Each row was made from one small tree. The marks that hang from a mark follow it in brackets, in the order of their numbers. Every link used is in the known rows. Write each row's tree.
Each row is shifted at random along 4 fixed directions that mean nothing.
Known rows
Z_411(Z_293 Z_960(Z_810(Z_475))): [-1.75  2.02 -0.77  1.67 -1.22 -2.42 -0.20 -0.59  0.37  0.06  0.01 -1.53
 -2.88  0.36  0.54 -2.14  1.49 -2.62 -1.34 -2.55 -0.04  0.53 -1.35 -0.47
  1.39  0.60 -1.76  0.88  1.02 -0.65 -1.27 -0.29  0.13  0.60  0.47 -1.36
 -0.34  1.67 -0.60 -1.98  0.39 -0.24]
Z_463(Z_960(Z_810 Z_927)): [ 0.47  0.90 -0.77  1.24  0.13 -0.52 -1.15  0.86  0.43  0.88  0.73  1.18
 -0.06  0.14  0.46  0.24 -0.62  0.83 -1.16 -1.16 -1.28  0.35 -0.32  0.08
  0.48  3.64  0.86  0.43  0.71  0.91 -0.15 -0.31 -0.45  1.95 -0.26 -1.92
 -0.77  2.29  1.34 -2.33 -0.15 -1.61]
Z_293(Z_463(Z_927(Z_584(Z_810(Z_859))) Z_960)): [ 1.09  0.46  0.59 -0.27 -0.69  0.85  1.65  1.65 -0.01 -0.72  0.72  1.83
  0.31 -0.25 -1.06  1.41  0.76  1.73  2.71  0.63  0.73  0.16  0.67 -0.13
 -1.19  0.68  2.67 -0.37  0.40 -0.35  1.59 -0.12 -1.39 -0.26 -0.43 -1.19
  0.67 -0.31 -0.51  0.00 -0.90  0.97]
Z_463(Z_927(Z_584 Z_810(Z_859)) Z_960): [ 0.25  0.90 -0.40  0.96 -0.31  0.40 -0.27  0.27 -0.35  0.48 -0.61  1.64
 -0.46 -1.06 -0.06  0.49  0.45  0.33  0.54 -0.81 -0.51  1.14 -0.55 -0.72
  0.58  2.45  3.07  1.32 -0.39  0.47 -0.33 -0.91 -0.02  1.82 -0.73 -1.17
  0.74  1.13  0.45 -1.24 -0.74 -0.20]
Z_810(Z_293(Z_411 Z_463(Z_960)) Z_475(Z_584) Z_859): [-0.68  1.39  0.33 -1.96 -1.51 -1.79  2.20  3.76  0.03 -1.69  5.47  0.15
  2.28 -0.38 -1.70  3.94  3.41  0.23  2.11 -1.09  2.59 -0.65  1.53  2.09
  0.06 -3.22  1.01 -0.47 -1.30 -4.47  2.20  0.52 -1.77 -1.51 -1.59  0.52
 -0.33 -0.32 -0.96  2.12 -2.52  1.91]
Z_960(Z_927(Z_810(Z_293(Z_463) Z_859))): [ 1.11  1.53  0.44  0.58 -0.38 -1.40  0.18  0.97 -0.30  0.06  1.41  1.12
 -0.21 -2.14 -0.79  1.74  0.69  1.05  1.21 -0.05 -0.69 -0.05 -0.23 -1.35
 -0.12  1.01  0.12  0.15 -0.16 -0.52  1.52 -0.19 -0.37 -0.38 -1.57 -0.57
 -1.03  1.43  0.10  0.09 -0.41  0.86]
Z_960(Z_293(Z_411 Z_463) Z_810(Z_475(Z_584) Z_859) Z_927): [ 0.87  0.05  0.60 -0.28 -0.01  0.47  1.53  2.95  0.71 -1.86  1.22 -1.63
 -0.44 -0.60 -1.47  2.38  2.12  0.28  3.17  1.52  0.03 -0.30  0.53 -0.32
 -1.85 -1.55 -0.74 -1.67  1.66 -0.99  2.22 -0.10 -0.42 -2.00 -2.97 -0.43
 -1.14 -0.78  0.32  2.08  0.16  1.31]
Z_810(Z_293 Z_475(Z_584) Z_859): [-0.09 -0.76  0.40  1.68  0.27 -0.24  0.24  1.99 -1.38  0.25 -1.65 -2.05
 -0.89 -1.17 -0.39  1.90  1.28 -1.50  1.02 -0.13 -1.80  0.65 -0.96 -1.82
 -0.29 -1.88 -0.70  0.41  1.80 -0.29 -0.88 -1.39  0.70 -0.52 -1.63  0.65
  0.43 -0.07  0.49  2.86  0.43  0.91]
Z_960(Z_293(Z_463) Z_927(Z_810(Z_859(Z_411 Z_475(Z_584))))): [ 0.79  1.09 -0.76 -1.28 -1.43 -0.10  0.75  4.13 -0.75 -0.33  6.08  0.11
  2.54 -0.88 -1.15  3.57  3.76  0.32  0.25 -1.69  1.09  1.21  0.53  1.03
  0.75 -1.54 -1.21 -0.37 -2.20 -3.69  2.18  0.09  0.27 -0.28 -2.03  0.07
 -0.80  1.24  0.21  0.32 -3.37  0.71]
Z_927(Z_584(Z_859) Z_810): [-2.68  1.96 -0.80 -0.22 -4.43 -2.48  0.22  4.37 -1.93  2.04  6.46  1.00
  1.67 -0.58  0.48  0.81  4.67 -1.02 -1.24 -2.53  1.56  3.38 -0.94  1.78
  3.90 -1.30  0.54  2.12 -3.83 -6.55  0.17  0.30  2.84  0.61 -0.76  0.48
 -0.70  3.53 -1.38 -0.14 -4.25  0.18]
Z_974(Z_69 Z_584(Z_475 Z_810(Z_293)) Z_859(Z_411)): [ 2.10 -2.01 -0.54  0.06  0.09  0.08  1.01  2.58 -0.35 -0.19  1.42 -0.57
  0.81  1.74 -1.27  0.34  2.43 -1.19  1.82 -0.52  0.21 -0.28  0.02  1.18
 -2.54 -1.46 -1.07 -1.03  2.33 -0.54  1.69  1.11 -0.66 -0.41 -0.31 -0.25
 -0.22 -1.08 -0.58  0.98 -0.64  1.65]
Z_69(Z_411(Z_293(Z_463))): [-1.63  2.30  0.38  1.16 -1.74 -1.82  0.00  0.60 -0.42  0.08  0.13  0.70
 -0.87  0.04  0.16 -2.19  1.58 -0.92 -0.36 -2.09  0.85 -0.79 -0.61  0.94
  0.93 -3.33 -0.75 -1.04  0.90 -0.41  0.24  1.76 -0.40 -1.16  1.18  0.06
 -1.28  0.29 -0.78 -1.15  0.05 -0.05]
Z_974(Z_69 Z_584(Z_475 Z_859)): [ 1.27 -2.06 -0.19  0.83 -0.26  0.63  0.12  3.23 -1.83  0.46 -0.58  0.50
  1.21  1.03 -0.59  0.28  0.86 -0.30  0.74  0.25 -0.96  1.24 -0.22  0.31
 -1.74 -1.06 -0.94 -0.29  2.61 -0.26  0.34  0.28  1.11  0.45 -0.28 -0.24
 -0.30 -0.21  0.66  2.29 -0.92  0.61]
Z_411(Z_960(Z_293 Z_810(Z_475) Z_927(Z_584(Z_859)))): [-0.17  0.67 -1.01  0.52 -0.40 -0.50  0.22  0.71  1.40 -0.98  0.93 -1.71
 -0.89  0.54 -0.14  0.25  2.15 -0.56  0.31 -0.98  1.29  0.68  0.63 -0.70
  1.18  1.86 -1.29 -0.17 -0.16 -0.82  0.58  0.06  0.99  0.28 -1.28 -1.67
 -1.47  0.54 -0.25 -1.93  0.16 -0.22]
Z_974(Z_584(Z_475) Z_859): [ 2.10 -0.35 -0.93  0.32  0.11  1.32 -0.48  2.53 -0.12 -0.45  0.95  2.63
  3.51  1.37 -0.84 -0.47  0.56  0.73 -0.93 -1.52  1.33  0.09  1.43  0.83
  0.28 -0.86 -1.24 -0.81  0.63  0.69  1.17  2.20 -0.91  2.00  0.53 -0.72
 -1.25 -0.89  0.07 -1.65 -1.44 -0.90]
Z_69(Z_411(Z_293) Z_974(Z_584 Z_859)): [ 1.60 -0.55  2.31 -0.83  0.16  1.27  2.86 -0.03 -0.13 -2.90 -0.67  0.99
  2.04  1.55 -2.77 -2.30 -0.59  2.56  4.51 -0.47  1.97 -3.53  2.19  2.91
 -3.42 -5.34  1.36 -2.75  2.02  1.05  3.21  1.48 -2.27 -2.17  1.81 -0.31
 -1.07 -5.28 -1.61 -0.22 -0.49  1.57]
Z_475(Z_293 Z_584 Z_810(Z_859(Z_411(Z_960)))): [ 1.33  0.40  0.83  0.88  0.42  0.54  0.43  2.78 -2.40  0.21  1.30 -0.97
  1.19 -1.47 -0.65  3.43 -1.08  0.63  0.61 -2.26 -2.34  1.12 -0.70 -0.27
 -1.02 -0.39 -0.28  0.92  0.20 -1.54  0.10 -2.23 -1.94 -1.06 -1.21 -0.42
  1.64 -0.60  0.40  1.47 -2.01  0.27]
Z_463(Z_960(Z_927(Z_584 Z_810(Z_475)))): [ 0.39  0.50 -0.13  0.72  0.12  1.68  1.81 -1.87  2.11 -2.48 -1.24  0.22
 -0.10  1.36 -0.84 -0.82  1.53 -0.05  2.57 -0.16  2.78 -0.98  1.35  0.19
 -0.35  0.03  2.07 -1.28  1.93  0.70  0.82  1.04 -1.15 -0.38 -0.15 -1.55
 -2.01 -2.28 -0.83 -2.60  2.47  0.46]
Z_960(Z_293(Z_411) Z_810(Z_475(Z_584)) Z_927): [-0.14  1.87 -1.55  0.33 -0.84  0.00 -0.75  1.92  1.88 -0.92  3.67 -0.82
  1.29  0.65  0.30  0.54  3.53 -0.94 -1.36 -1.61  2.67 -0.21  0.99  0.74
  2.53 -0.57 -1.82 -1.34 -0.45 -1.88  1.06  3.17 -1.16 -0.34 -1.58 -0.96
 -2.79  0.72 -0.53 -3.11  0.23 -1.24]
Z_411(Z_960(Z_293(Z_463) Z_810(Z_859) Z_927)): [-0.27  1.36  1.77 -0.04 -0.94 -1.54  3.08 -0.17  0.93 -2.25 -0.19 -2.46
 -3.28 -0.38 -1.62 -0.07  0.83  0.50  4.46  1.04  0.53 -0.78  0.01 -0.63
 -2.44 -1.12 -0.08 -1.53  2.16 -0.66  2.18 -0.95 -0.26 -2.81 -2.01 -1.69
 -1.46 -0.68 -0.78  0.62  1.34  2.16]
Z_584(Z_810(Z_475(Z_293(Z_463)) Z_859)): [ 2.05  0.60 -0.26  2.01  1.01  0.88 -0.77  1.04  0.21 -0.10 -1.21  1.50
  0.44 -0.58 -0.26  0.84 -0.76  0.15 -0.18 -0.62 -1.18 -0.43  0.28 -2.24
 -0.12  1.31 -1.48 -0.56  1.15  1.88  0.86  1.19 -2.69  0.31 -0.12 -0.74
 -0.97 -0.55 -0.07 -0.23  1.54  0.12]
Z_960(Z_927(Z_584(Z_475 Z_810(Z_293) Z_859(Z_411)))): [ 2.45 -1.64  0.06  0.35  0.85  2.33  1.22  1.65  1.11 -0.84  0.83 -0.20
  1.46 -0.39 -1.15  0.62  2.18  0.82  3.99  0.10  1.61 -0.05  1.33  0.30
 -0.63 -1.70 -0.31 -2.31  1.33  0.17  2.35  1.48 -0.94 -2.25 -0.13  0.12
 -1.62 -2.96 -0.50  0.05  1.85  1.11]
Z_960(Z_293(Z_411) Z_810): [ 2.50 -1.08  2.50 -0.20  1.69  0.39  2.87  1.67  0.46 -1.47  1.25 -0.65
  2.28 -1.10 -2.68  2.43 -0.88  3.28  5.41  1.50 -1.33 -1.60  0.89  2.72
 -3.67 -2.24  1.88 -1.82  3.23  0.21  3.55 -1.29 -1.96 -2.82 -0.43  0.83
 -1.02 -2.95  0.96  2.79  1.06  1.82]
Z_960(Z_293(Z_411 Z_463) Z_810(Z_859) Z_927(Z_584(Z_475))): [ 0.37  0.32  0.24 -0.67 -1.13 -0.51  1.59  2.92  0.72 -1.12  2.93 -0.87
 -0.01 -0.88 -1.29  1.52  3.39  0.18  3.34  1.55  0.97  0.28  0.37  0.46
 -1.12 -1.44 -0.32 -1.52  0.59 -2.63  2.42  0.23  1.10 -1.70 -2.00 -0.05
 -1.08  0.15  0.00  1.47 -0.32  1.62]
Z_974(Z_69(Z_411) Z_584(Z_475(Z_810(Z_293 Z_859)))): [ 1.20 -2.29  0.86  1.45  1.01  0.85  0.97  0.94 -1.03 -0.50 -3.00 -1.50
 -1.51  1.02 -0.94  0.32  0.67 -1.97  3.19  1.07 -2.44 -1.13 -0.75 -0.66
 -4.09 -1.35  0.26 -0.57  4.11  1.40  0.13 -0.25 -0.38 -1.09 -0.74 -0.17
  0.72 -1.95 -0.08  2.92  1.66  1.91]
Z_463(Z_927(Z_584(Z_859))): [ 0.85 -0.11  1.04  0.36 -0.67  1.55  1.61  1.57 -0.47 -0.61  0.08  1.09
  1.70 -0.92 -1.14 -0.23  1.25  2.17  3.13  0.36  2.00  0.44  0.88  0.60
  0.22 -3.27  1.59 -1.32  1.08 -0.40  1.84  1.10 -0.35 -1.65 -0.11  0.22
 -1.35 -2.16 -0.50  0.16 -0.05  0.80]
Z_69(Z_411(Z_293 Z_960)): [-1.56  1.50  0.46  0.07 -1.50 -3.11  0.40  1.90 -1.87  0.84  2.89 -0.04
  0.45 -0.95 -0.29 -0.31  1.24 -0.02 -0.26 -3.30 -0.65  0.26 -0.99  2.15
  0.57 -1.85 -0.55  1.00 -0.19 -2.32  0.33 -1.28  0.68 -0.06  1.57  0.14
  0.48  1.49  0.21  0.18 -2.62  0.09]
Z_293(Z_411(Z_960) Z_463): [-0.37  2.21 -0.14  0.33 -1.11 -2.08 -0.31  2.48 -0.75  0.35  2.56  2.41
  1.54 -1.30 -0.22  0.10  0.45  0.95 -1.31 -2.82  0.13  0.93 -0.31  1.61
  0.64 -1.07 -0.79  0.23  0.00 -1.21  0.77  0.32 -1.46  0.82  0.69 -0.65
 -0.42  2.08  0.77 -0.62 -2.77 -0.95]
Z_859(Z_475(Z_293 Z_810)): [ 1.67  0.53  1.45  0.13 -0.25  1.06  2.75  1.17 -0.50 -1.35  3.82  0.31
  4.12  0.09 -1.91  2.01  0.67  1.80  2.72 -0.69  1.26 -1.48  1.49  1.80
 -1.30 -3.74  0.19 -1.30  1.32 -2.44  2.74  0.92 -3.22 -2.51  0.87  0.60
 -1.78 -2.87 -1.39  0.31  0.65  1.84]
Z_463(Z_927(Z_584(Z_475 Z_810))): [ 0.67 -1.14 -0.51  1.74 -0.73  1.65  0.07  1.65 -0.87  0.90 -0.51  0.46
  0.47 -0.65  0.26 -0.67  2.18 -0.69  0.86  0.28 -0.47  1.59 -0.99 -0.88
 -0.08 -0.46  0.13 -0.27  2.30 -0.23 -0.24  0.12  0.83  0.58  1.05 -0.08
  0.39  0.60  0.02 -0.20  0.86 -0.13]
Z_293(Z_411(Z_960(Z_810)) Z_463(Z_927(Z_584(Z_475)))): [ 0.15  1.03 -1.19  0.99 -0.77  0.18 -0.60  1.43  0.17 -0.18  0.28  1.62
 -0.36 -0.91  0.27 -0.79  1.64 -0.73 -0.59 -0.96  0.00  1.39 -0.76 -0.19
 -0.18  0.92 -0.43 -0.08  1.17 -0.08 -0.29  0.08 -0.31  1.48  0.59 -1.18
  0.96  1.90  0.63 -1.60 -0.91 -1.02]
Z_293(Z_411 Z_463(Z_927(Z_584(Z_475) Z_810) Z_960)): [-0.47  0.62  0.26  0.42 -1.18  1.34  2.21 -0.63  1.18 -2.21 -1.07  1.00
 -0.73  0.01 -0.91 -1.39  2.54 -0.82  3.66  0.54  2.35 -0.19  0.17  0.87
 -1.87 -2.27  2.84 -1.75  2.73 -0.24  0.96  0.84 -1.29 -1.05  0.45 -0.57
 -0.58 -1.47 -1.04 -0.69  2.12  1.28]
Z_859(Z_411(Z_960) Z_475(Z_584)): [-0.22  0.14 -0.81  1.48 -0.08  0.89 -0.27  1.81 -1.11  0.23 -0.45 -0.44
  0.42  0.21  0.15 -0.39  1.06 -1.48 -1.36 -3.63 -0.54  1.69 -0.77  0.71
  0.25 -2.46 -1.76 -0.03  1.28  0.29 -1.35 -0.61 -0.63  0.83  0.56 -0.53
  0.49  0.19  1.06 -0.57 -1.24 -1.18]
Z_293(Z_411(Z_960(Z_810(Z_859))) Z_463(Z_927)): [ 0.50  2.02 -0.09  0.24 -0.48 -1.01 -0.31  2.10 -0.03  0.14  1.43  2.36
 -0.71 -2.13 -0.50 -0.20  0.08  1.10  0.48 -1.25 -0.71  0.90 -0.60  0.05
 -0.23  1.03  0.24  0.35 -0.09  0.50  1.34 -0.04 -1.87  0.97 -0.73 -1.51
  0.29  1.89  0.89 -0.56 -2.09 -0.36]
Z_411(Z_293(Z_463(Z_927)) Z_960): [ 0.54  2.22  0.88  0.89 -0.42 -1.04  0.92 -1.26 -0.29 -1.26 -1.28  0.64
 -1.01 -1.25 -0.74 -1.34 -0.47  1.22  0.84 -1.12  0.96 -0.83 -0.15 -0.61
 -0.69 -1.31 -0.39 -1.00  2.39  0.97  0.78  0.21 -1.87 -1.15  1.09 -1.21
 -0.31 -0.36 -0.42 -1.77  0.34  0.33]

Write each row's tree
[ 0.40  1.16  0.25  0.87 -0.13  0.70  1.68 -0.69  1.22 -2.06 -0.93 -0.53
 -1.27  0.00 -0.86 -0.34  1.53 -1.51  2.46 -1.33  2.07 -0.44  0.56 -0.72
 -0.58 -2.21 -0.27 -1.41  1.02 -0.06  0.45  1.18 -2.42 -1.92 -0.37 -0.90
 -0.17 -2.49 -1.62 -1.04  1.32  1.27] -> Z_927(Z_584(Z_475(Z_810(Z_293(Z_463) Z_859(Z_411(Z_960))))))
[ 1.37  0.45 -0.06  1.34  1.25  2.01  0.16  0.47  1.14 -1.23 -1.88 -0.83
 -1.18  0.40 -0.66 -0.51  0.30 -0.97  1.43 -1.18  0.35 -0.46  0.39 -0.51
  0.25 -1.45 -0.88 -1.25  1.22  1.99  0.20  1.21 -2.12 -1.36 -1.25 -0.66
 -0.59 -3.02 -0.14 -0.69  1.31  0.19] -> Z_960(Z_810(Z_475(Z_584) Z_859(Z_411(Z_293))))
[ 0.46 -1.97  1.16  0.48  0.73  0.88  1.45  1.61 -1.73 -0.38 -1.17  1.58
  1.56 -0.41 -1.90 -1.79 -1.38  1.43  2.59 -1.83 -2.74 -0.69 -0.04  1.90
 -4.09 -2.73  0.18 -0.22  1.84  1.99  1.42 -2.63 -0.24  1.69  2.71 -0.21
  0.67 -1.28  1.31  2.12 -2.00  0.68] -> Z_69(Z_411(Z_960) Z_974(Z_859(Z_475)))
[-0.31  1.80 -1.89  0.82 -0.17 -1.00 -1.48 -0.33  1.21  0.31  1.41  0.89
 -0.08 -0.79  0.35  0.34  1.73 -1.07 -1.76 -2.29  0.80  0.24 -0.05 -0.96
  2.79  3.42  1.12  0.95 -1.33  0.50  0.22  0.96 -0.99  3.02 -0.68 -1.33
 -1.21  2.11  0.13 -3.02  0.31 -0.62] -> Z_463(Z_927(Z_810(Z_475 Z_859)) Z_960(Z_293))
[ 0.18  1.05  1.04  2.08 -0.78  1.36  0.99  0.68 -0.31 -0.67 -1.80 -1.49
 -1.34  0.44 -0.02 -0.23  0.50 -1.13  1.88 -0.51  0.20 -0.09 -0.13 -1.60
 -0.29 -2.34 -0.66 -1.08  1.45 -0.44  0.08  1.55 -2.03 -2.96 -1.24 -0.71
 -1.17 -1.97 -2.06 -0.07  2.69  0.89] -> Z_475(Z_293 Z_584(Z_810(Z_859)))
[-0.11  0.64  0.04  0.20 -1.20  0.42 -0.13  1.04 -0.53 -0.56  1.49  2.26
  2.91  1.37 -0.31 -2.18  0.99  0.78 -0.72 -2.72  2.04 -1.42  1.17  2.64
  0.86 -3.26  0.78 -1.39 -0.13 -0.38  0.84  2.98 -1.67  0.71  2.18 -0.59
 -1.09 -1.13 -0.86 -2.62 -1.61 -1.39] -> Z_69(Z_411 Z_974(Z_584))
[ 1.22  1.69 -0.10 -0.50  0.47 -1.24 -0.75  1.92 -0.43  0.10  3.07  3.75
  3.64 -0.13 -0.71  2.01 -1.17  2.68 -1.39 -2.71 -0.29 -1.55  1.32  2.38
  0.28  1.34  0.89  0.01 -1.09  0.17  1.46  0.30 -2.07  1.32  1.88 -0.34
  0.20  0.59  1.01 -1.43 -2.76 -0.99] -> Z_69(Z_411(Z_293(Z_463(Z_960))))
[ 0.07  0.65 -0.47  1.29  0.34  0.28  0.24  0.36  1.65 -0.17  0.02 -1.27
 -1.36  0.30 -0.52 -1.40  1.81 -1.63  1.15 -1.78  0.44 -0.11 -0.14  0.56
  0.68 -1.91 -0.78 -1.38  0.70  1.39  0.81  1.49 -1.26 -0.42 -0.93 -0.36
 -2.01 -1.11  0.17 -1.02  1.71  0.44] -> Z_960(Z_293 Z_810(Z_859(Z_411 Z_475)))
[ 0.63  1.87 -0.98  1.01 -0.19  0.64 -0.55  0.49  1.28 -0.28  1.46  2.88
  1.66 -0.27 -0.30 -0.94  1.12 -0.19 -0.61 -2.36  1.85  0.17  0.97 -0.08
  2.89  0.23 -0.19  0.12 -1.48  0.52  1.12  2.84 -2.12  1.47 -0.20 -0.84
 -2.48 -0.45 -0.63 -2.54  0.13 -0.43] -> Z_927(Z_810(Z_475 Z_859))
[ 1.03 -0.08 -0.34 -0.27 -0.34  1.51  1.02  2.22  0.23 -0.83  1.73  1.22
  0.93 -0.09 -0.87  1.52  1.48  0.52  2.06 -0.21  0.99  0.63  0.64  0.23
 -0.81  0.02  1.21 -0.94  0.43 -0.87  1.23  0.05 -0.84  0.02 -0.86 -1.09
 -0.01 -0.70  0.32 -0.10 -1.06  0.53] -> Z_293(Z_463(Z_960(Z_927(Z_584(Z_475(Z_810(Z_859(Z_411))))))))
[-0.14  1.93 -1.38  0.37 -0.85 -1.75 -1.33  1.04  0.09 -0.09 -0.13  0.96
 -1.04  1.83  0.12 -1.24  0.76 -1.11 -2.76 -3.29  1.15 -0.03 -0.14  0.77
  0.72  0.33 -0.47 -0.31  0.21  0.89 -0.53  1.26 -1.05  1.72 -0.24 -1.72
  0.01  1.04 -0.03 -3.00 -2.34 -1.16] -> Z_974(Z_584 Z_859(Z_411(Z_293(Z_463(Z_960)))))
[-1.11  1.30 -1.89  0.27 -2.00 -2.37  0.05  1.33 -0.34  0.14  3.09 -1.38
 -1.19  2.54  0.04 -1.18  3.93 -3.74 -2.21 -3.98  1.69  0.58 -0.80  1.14
  0.17 -1.36 -2.26  0.75 -0.07 -2.38 -0.39  1.55 -0.80  1.06 -0.72 -1.66
 -0.28  1.75 -1.48 -2.24 -2.83  0.47] -> Z_974(Z_69 Z_584 Z_859(Z_411(Z_960) Z_475(Z_810(Z_293))))
[ 0.14 -1.93  0.82  0.97 -0.85  2.28  3.14  2.26 -0.51 -0.99 -1.47 -1.89
 -1.52  2.33 -1.44 -1.82  2.55 -2.05  4.31  0.06  0.14  0.42 -0.63  1.19
 -4.01 -5.66 -0.90 -1.89  3.84 -0.06  1.26  0.48 -0.53 -2.66 -0.81 -0.29
 -1.01 -2.87 -1.12  2.50  0.84  2.61] -> Z_974(Z_69 Z_859(Z_411 Z_475(Z_584(Z_810))))
[-1.56  1.72 -0.02  1.39 -2.09 -2.53 -0.04  0.80 -0.43  0.38  0.51 -1.60
 -1.64 -0.68  0.43 -0.63  2.47 -0.87 -0.66 -0.44  0.53  0.44 -1.24 -0.87
  0.96 -1.70 -1.37 -1.10  1.83 -1.47  0.18  0.70  1.40 -0.82 -0.89 -0.51
 -2.17  2.48 -0.06 -0.84  0.66 -0.08] -> Z_960(Z_293(Z_463) Z_927)
[ 2.26  1.77 -1.06  2.58  1.53  0.53 -2.56 -1.72  0.77  0.77 -1.35  2.74
  1.15 -1.80  0.61 -0.25 -1.03  0.78 -2.32 -2.03 -0.55 -0.62 -0.05 -1.68
  2.01  3.13  0.42  0.20  0.40  3.28 -0.18  1.91 -2.71  1.92  0.65 -0.94
 -1.12  1.03  0.50 -4.33  1.64 -1.90] -> Z_463(Z_927(Z_810(Z_293)))
[ 1.32 -0.07  1.13  0.22  0.60  0.86  2.67 -0.84  1.03 -2.47 -1.54  0.44
 -0.23  0.01 -1.88  1.93  0.34  0.19  4.57  1.12  0.52 -1.26  1.20 -0.49
 -2.77  0.00  2.59 -0.87  1.43  0.21  1.16 -0.90 -1.22 -1.36 -0.52 -0.32
  0.27 -2.54 -0.96  1.15  2.04  2.46] -> Z_927(Z_584(Z_475) Z_810(Z_293(Z_463(Z_960)) Z_859))
[-2.03 -0.34 -0.36  0.48 -1.70 -2.23  0.87  1.31 -1.40 -0.34 -2.20 -1.48
 -3.86  3.25 -0.47 -2.09  2.39 -3.52  0.33 -0.93 -1.23 -0.51 -1.55  0.85
 -3.92 -1.98 -0.63 -0.03  3.25  0.19 -0.84 -1.04  1.82  0.68 -0.05 -1.09
  0.89  1.12 -0.14  1.59 -1.38  1.64] -> Z_974(Z_69(Z_411(Z_293(Z_463(Z_960)))) Z_584 Z_859(Z_475))
[-1.48  0.95  0.10  1.65 -1.61  0.47  1.41 -1.27  1.48 -0.93 -2.14 -1.42
 -3.11  1.88  0.49 -2.74  2.25 -1.60  2.01 -0.25  2.15  0.02 -0.22 -0.39
 -0.08 -0.83  1.28 -1.36  2.49 -0.01 -0.45  1.48 -0.28 -1.47 -0.28 -2.05
 -1.77 -0.52 -1.64 -2.65  3.04  0.13] -> Z_463(Z_960(Z_927(Z_584(Z_810))))
[ 1.81  0.06  0.54 -0.09  0.97  1.34  2.80 -1.49  1.34 -3.31 -0.80 -0.75
  0.44 -0.59 -2.09  0.87  1.50  0.87  3.71 -0.27  2.21 -1.09  0.97  0.48
 -1.92 -1.66  1.44 -2.01  2.65  0.90  2.19 -0.50 -1.98 -1.45  0.18 -0.46
 -0.25 -3.23 -0.29 -1.02  1.19  1.46] -> Z_859(Z_411(Z_960(Z_293(Z_463(Z_927(Z_584 Z_810(Z_475)))))))
[ 2.21  1.54 -3.13  0.84  0.95  1.35 -3.22  0.91  1.82  1.05  2.59  4.07
  3.41  0.54  0.98  1.23  0.92  0.68 -4.04 -3.58  1.67  0.16  2.11 -0.51
  3.70  5.20 -0.17  0.68 -3.35  1.54  0.07  3.26 -2.96  3.69  1.06 -1.75
 -0.67  1.75 -0.13 -5.70 -0.91 -2.53] -> Z_463(Z_927(Z_584(Z_810(Z_293) Z_859(Z_475))) Z_960)
[-0.69  2.67  0.58 -0.02 -1.51 -2.13  1.17  0.07  0.18 -0.92  1.83  0.97
  0.40  0.49 -0.65  0.01  0.56  0.77  0.22 -1.64  1.98 -1.12  0.65  1.38
  0.43 -1.36  0.74 -0.77  0.42 -1.55  0.89  0.96 -1.62 -1.07  0.78 -0.74
 -1.07  0.10 -1.04 -1.50 -0.51  0.54] -> Z_411(Z_293(Z_463(Z_960)))
[ 2.67  0.86 -3.21  1.23  1.17  0.32 -3.52  1.97  1.43  0.55  0.83  3.00
  1.80  1.52  0.60  0.18  1.07 -1.10 -5.05 -3.69  0.73 -0.11  0.91 -0.85
  2.39  3.18 -2.73 -0.25 -0.93  2.82  0.04  3.56 -2.95  3.82  0.03 -1.62
 -0.63  1.32  0.28 -4.56 -1.75 -2.65] -> Z_974(Z_584(Z_810(Z_293(Z_463) Z_475)) Z_859(Z_411))
[ 0.63  0.90 -1.45 -0.43 -1.12 -0.52 -0.23  3.25  0.53  0.32  4.81  0.64
  1.31 -0.16 -0.39  1.74  3.82 -0.01 -0.28 -1.58  1.66  0.90  0.71  0.89
  1.62 -0.45 -1.26 -0.68 -1.96 -2.30  1.41  1.25  0.34 -0.09 -1.08 -0.13
 -1.03  1.30  0.07 -1.23 -2.33  0.03] -> Z_960(Z_810(Z_293(Z_463)) Z_927(Z_584(Z_859(Z_411 Z_475))))
